[9739 4319 4727 7981 2403 3708 5439]
4727
[24 68 28 75 46]
46
[ 233  505  158 -535  331    8 -236]
158
[ 875  243 -538 -313  617]
243
[162 156  13 125 213 148 144]
148
[-866  587  159 -696   99]
99
---
0.69 0.33 -0.42 1.84 1.02
-1.70 -5.22 -7.42 -5.47 3.09
-0.30 -0.92 -1.36 -0.96 0.56
value -5.22

-3.46 -6.62 -1.69 4.12
-1.29 2.24 -0.33 -4.30
-1.70 2.51 -0.37 -5.03
value 2.24

0.56 -2.34 -4.43 -0.61 -4.12 -5.45 2.61
-2.48 0.11 -4.38 4.58 -4.03 2.54 2.83
0.86 -1.06 -6.48 0.23 2.27 -5.17 1.48
value 0.11

-5.40 -3.16 2.01 3.52 5.35
7.85 -0.68 -4.10 -5.85 -4.53
0.78 0.05 -1.55 1.59 2.61
value -0.68

-3.63 -4.07 7.54 -5.83
-2.09 -1.30 0.84 -1.31
0.11 -1.16 3.82 -3.16
value -1.30

-2.64 0.17 -0.46 0.79 1.89
-0.60 -3.00 -1.34 -5.46 -6.40
-6.46 -2.19 -4.76 -4.00 -3.86
value -3.00

4.28 1.73 -4.48 -2.43 -2.46 -2.25
-2.59 -6.54 -3.93 -1.36 -0.54 -0.55
-1.60 -1.95 3.50 1.55 -0.01 -0.33
value -6.54

1.18 -0.86 0.79 2.10 2.55 7.29 -1.33
0.85 -0.61 0.59 1.72 1.92 6.31 -1.13
0.67 -0.44 0.50 1.45 1.50 5.42 -0.96
value -0.61
---
-0.64 -5.81 2.08 7.55 ==> 7.55
4.01 3.35 -8.33 7.73 6.69 ==> 6.69
-6.13 -7.27 -4.68 6.65 ==> 6.65
-0.37 3.26 -7.18 -6.31 -0.69 3.74 4.42 ==> 4.42
6.07 -7.37 8.15 1.90 -5.06 -2.56 -4.42 ==> -4.42
-6.14 -2.05 1.68 4.18 -7.34 2.10 ==> 2.10
4.51 0.11 0.04 1.05 8.53 -4.29 ==> -4.29
---
[[62 52 33 59 63 73]
 [63 51 94 54 37 24]]	73

[[3547 4407 3176 3397 3099 3163 3900]
 [3421 4147 3729 2956 8475 3396 3208]
 [3979 3855 4416 3614 3674 3390 4044]]	3208

[[  8 -10 -43 -36]
 [ 27 -31 -42 -15]]	-36

[[-33   5 -38  35]
 [-22   2 -17  -4]]	35

[[312 553 432 602 248]
 [ 24 345 905 406 207]]	248

[[  5 -20   4 -32   7]
 [  2 -16  16 -25  26]]	7

[[  7 -32  -8  32 -32]
 [-19  -7  -5 -10 -10]]	-32

[[135 121 132 199  49]
 [149 136 140 115  72]
 [159 137 140  98  16]]	72

[[ 18  21 -14  24  -6  30]
 [ 34  32  22 -26 -22  40]
 [ 19  14 -43 -45  -7  21]]	40

[[ 352  272  164  438   32 -453 -102]
 [-733 -671   -1  119 -469 -852  332]
 [-563 -282  193  276  770 -167  170]]	332
---
Input:
66	33	63	23	66	53
93	63	44	50	36	26
63	25	56	43	65	49
Output: 53, 63

Input:
250	93	203	177
237	63	193	133
Output: 177, 237

Input: 2907	5497	7996	7782	6474	6710
Output: 6710, 2907

Input:
919	521	241	395
683	388	174	900
Output: 395, 683

Input: 111	177	52	249
Output: 249, 111

Input: 494	359	814	192	316	844
Output: 844, 494

Input:
5072	6469	6859	5318
5075	3081	3762	3997
8204	7252	6835	6826
Output: 5318, 8204

Input:
-28	-42	-44	-18	-6
-39	2	-6	-37	33
Output: -6, -39
---
Input: -6.99 1.95 0.34 -1.47 5.80
Output: -6.99
Input: 1.50 4.36 -1.87 -6.65 -5.22 -4.39
Output: 1.50
Input: 2.31 1.69 0.31 8.13 2.92 1.89
Output: 2.31
Input: 0.67 -2.82 1.81 3.18 -2.07 -8.66 3.48
Output: 0.67
Input: 2.72 2.53 4.77 -2.30 6.43 0.01 6.96
Output: 2.72
Input: -8.25 0.82 2.59 -2.99 6.86 3.45 1.34
Output: -8.25
Input: 2.53 4.30 -8.50 -3.30 -0.28 5.09 6.09
Output: 2.53
Input: -7.65 0.14 -2.09 -8.22 4.36
Output: -7.65
Input: 0.66 -0.25 0.30 -7.91 7.92
Output: 0.66
Input: -3.00 -4.70 8.89 6.04 7.04
Output: -3.00
---
205,235,211,246,46 value 246, 235

590,544,551,666,426,543,533
525,379,231,841,685,563,622
value 841, 685

-35,32,27,19,-19 value 32, 27

779,807,525,553,63 value 807, 779

80,126,85,109
102,116,102,102
-516,201,170,640
value 640, 201

1294,6100,6894,4569,8795 value 8795, 6894

42,23,-8,7,-8,21,6
1,-13,5,6,-32,0,-4
value 42, 23

2045,2148,2845,8119,9287,8968,8943
2011,2273,6841,8847,9174,9100,8947
2540,6990,7954,8942,9093,9162,9104
value 9287, 9174

-970,-901,-704,-656,989,-282 value 989, -282

2245,6124,3082,3235
6534,4990,7537,8000
4534,2746,5460,4705
value 8000, 7537
---
[0.124, 0.089, -0.127, -0.146] yields 0.124, -0.146

[[-0.859, -0.081, 1.901, 0.091, 0.480],
 [-0.063, -0.922, -1.321, -0.187, -0.483]] yields -0.859, -0.483

[-34.8, -67.5, 114.0, -115.7] yields -34.8, -115.7

[-0.06, 0.10, -0.19, -0.08, -0.07, -0.09] yields -0.06, -0.09

[-10.487, 12.300, -0.433, -13.831] yields -10.487, -13.831

[[-0.09, -1.82, -0.78, -0.83, 0.67],
 [-1.13, -1.99, -1.15, -0.86, 1.31]] yields -0.09, 1.31

[[14.0, -12.0, 14.8, -13.0],
 [-16.5, 3.8, 18.6, -18.9]] yields 14.0, -18.9
